Here is a tiny trained network, its code and every weight. The questions are about switching its units off for an input and a class, where a switched-off unit gives its printed mean instead of its output.

import numpy as np


def w(rows, s, z=0):
    codes = np.array(rows[::2]) - 128.0
    scale = np.full(codes.shape[1], s)
    scale[-1] = z or s
    return codes * scale


def f(y):
    return y / 2 * (1 + np.tanh(0.7978845608 * (y + 0.044715 * y**3)))


def log_softmax(a):
    a = a - a.max(-1, keepdims=True)
    return a - np.log(np.exp(a).sum(-1, keepdims=True))


def net(x, mask):
    res = np.array(x, float).reshape(1, 7) / 4 @ E
    y = f(res @ A[0][:, :-1].T + A[0][:, -1])
    res = res + np.where(mask, y, B[0][:, -1]) @ B[0][:, :-1]
    return log_softmax(res[-1] @ U[:, :-1].T + U[:, -1])


A, B = {}, {}
E = w([
[213,150,158,99,166,157,82,180,126],'x0',
[82,2,128,160,199,166,170,181,95],'x1',
[153,153,154,76,167,99,106,94,43],'x2',
[121,113,166,122,128,154,57,106,210],'x3',
[146,80,147,134,139,75,111,174,154],'x4',
[99,84,88,64,117,118,161,30,231],'x5',
[140,116,64,168,210,89,157,98,101],'x6',
],0.0076)
A[0] = w([
[172,189,92,136,127,93,107,131,218,162],'neuron 0',
[101,31,148,134,161,170,112,121,167,208],'neuron 1',
[76,196,157,120,69,183,153,84,5,113],'neuron 2',
[120,132,167,144,145,63,85,123,106,110],'neuron 3',
[110,65,136,131,193,165,114,161,65,254],'neuron 4',
[97,104,108,167,212,163,129,93,24,199],'neuron 5',
[156,206,96,131,68,100,163,143,101,110],'neuron 6',
[60,82,59,139,62,60,219,34,218,209],'neuron 7',
[101,61,95,182,118,118,219,255,60,232],'neuron 8',
[155,138,102,91,115,98,90,129,141,108],'neuron 9',
[89,136,59,161,111,111,186,25,150,112],'neuron 10',
[130,179,62,174,214,133,126,101,77,165],'neuron 11',
[141,91,121,82,126,169,131,133,133,147],'neuron 12',
[159,183,166,127,86,103,97,99,84,216],'neuron 13',
[124,139,136,168,147,136,110,128,174,137],'neuron 14',
[87,125,199,80,27,118,103,160,145,200],'neuron 15',
[107,101,157,138,149,119,149,163,81,138],'neuron 16',
],0.0088,0.0024)
B[0] = w([
[129,154,149,92,127,104,60,135,53,172],'neuron 0',
[120,70,193,100,151,176,138,89,124,188],'neuron 1',
[99,97,183,101,121,186,71,62,181,184],'neuron 2',
[138,155,140,134,118,127,139,174,115,142],'neuron 3',
[80,78,192,185,125,73,176,184,120,188],'neuron 4',
[151,116,196,150,113,98,74,212,100,187],'neuron 5',
[109,65,178,121,179,132,106,100,139,168],'neuron 6',
[81,117,57,130,115,206,228,7,197,252],'neuron 7',
[128,90,135,185,166,33,223,243,66,229],'neuron 8',
[116,155,119,194,94,171,85,172,131,143],'neuron 9',
[151,156,20,121,136,103,199,84,165,195],'neuron 10',
[150,163,150,108,104,140,52,179,122,173],'neuron 11',
[78,115,153,193,110,127,93,125,137,141],'neuron 12',
[152,131,127,94,99,146,41,154,152,182],'neuron 13',
[143,130,136,69,122,142,122,115,106,139],'neuron 14',
[159,145,159,101,167,154,24,97,119,181],'neuron 15',
[147,158,131,167,152,111,149,158,115,156],'neuron 16',
],0.012)
U = w([
[108,153,2,132,133,123,202,85,139,4],'0',
[217,211,160,94,109,108,9,186,76,82],'1',
[139,70,158,198,187,61,162,232,58,191],'2',
[101,77,163,76,141,220,75,74,163,186],'3',
],0.0061,0.0017)

Each question gives the input, the list of numbers given to net, and the class t.
The units are the neurons (one row each of A and B). Each row of codes is followed by its name. A weight is (code - 128) times the scale printed after its matrix; where a second scale follows, it is the last column's (A, B and U).
mask holds one flag per neuron, in row order. A switched-off neuron (its flag False) gives its mean, the last column of its row in B, instead of its output. The means were averaged over made-up inputs and are rounded, as every weight is.
A unit's drop is (log p(t) with every unit on - log p(t) with that unit switched off) / (log p(t) with every unit on - log p(t) with every unit switched off).
The circuit of an input: a set's keep is (log p(t) with only the set's units on - log p(t) with every unit switched off) / (log p(t) with every unit on - log p(t) with every unit switched off). Starting from the 12 units with the biggest drops (on a tie, the unit counted first), units are removed one at a time, each time the one whose removal leaves the highest keep (on an exact tie, the one counted first), for as long as the keep stays at least 0.8.
circuit, biggest first: the units of the circuit, biggest drop first
unit that matters most: the unit with the biggest drop
top k neurons: the k neurons with the biggest drops, biggest first
drop when u is switched off: that unit's drop, to one decimal
input [-8,-7,-1,8,-4,1,3], class 0: unit that matters most	neuron 10
input [7,-5,-4,7,-8,6,-8], class 1: top 2 neurons	[neuron 0; neuron 7]
input [7,2,-5,8,2,-7,-6], class 1: circuit, biggest first	[neuron 7; neuron 15]
input [3,-1,2,-5,-8,-6,-8], class 3: top 2 neurons	[neuron 2; neuron 6]
input [2,0,-8,-2,-1,3,-1], class 0: circuit, biggest first	[neuron 2; neuron 7]
input [8,-2,3,-6,8,6,8], class 1: circuit, biggest first	[neuron 8; neuron 7]
input [7,7,5,4,-7,0,-2], class 2: top 2 neurons	[neuron 4; neuron 7]
input [8,0,6,-7,3,3,-8], class 1: top 2 neurons	[neuron 7; neuron 1]
input [-1,8,-2,7,-3,1,-1], class 2: top 3 neurons	[neuron 4; neuron 2; neuron 7]
input [-6,-4,6,-7,4,-8,-7], class 1: top 2 neurons	[neuron 7; neuron 13]
input [1,-6,-1,-5,-3,-6,0], class 3: top 3 neurons	[neuron 2; neuron 6; neuron 8]
input [4,3,7,-5,0,2,-8], class 1: top 3 neurons	[neuron 7; neuron 8; neuron 1]
input [4,-3,2,-1,-3,-8,7], class 1: drop when neuron 11 is switched off	0.4
input [7,-2,3,7,0,4,-5], class 1: circuit, biggest first	[neuron 7]
input [-3,-5,8,8,1,3,4], class 0: drop when neuron 10 is switched off	0.2
input [3,-6,1,8,-2,0,-3], class 1: drop when neuron 7 is switched off	0.1
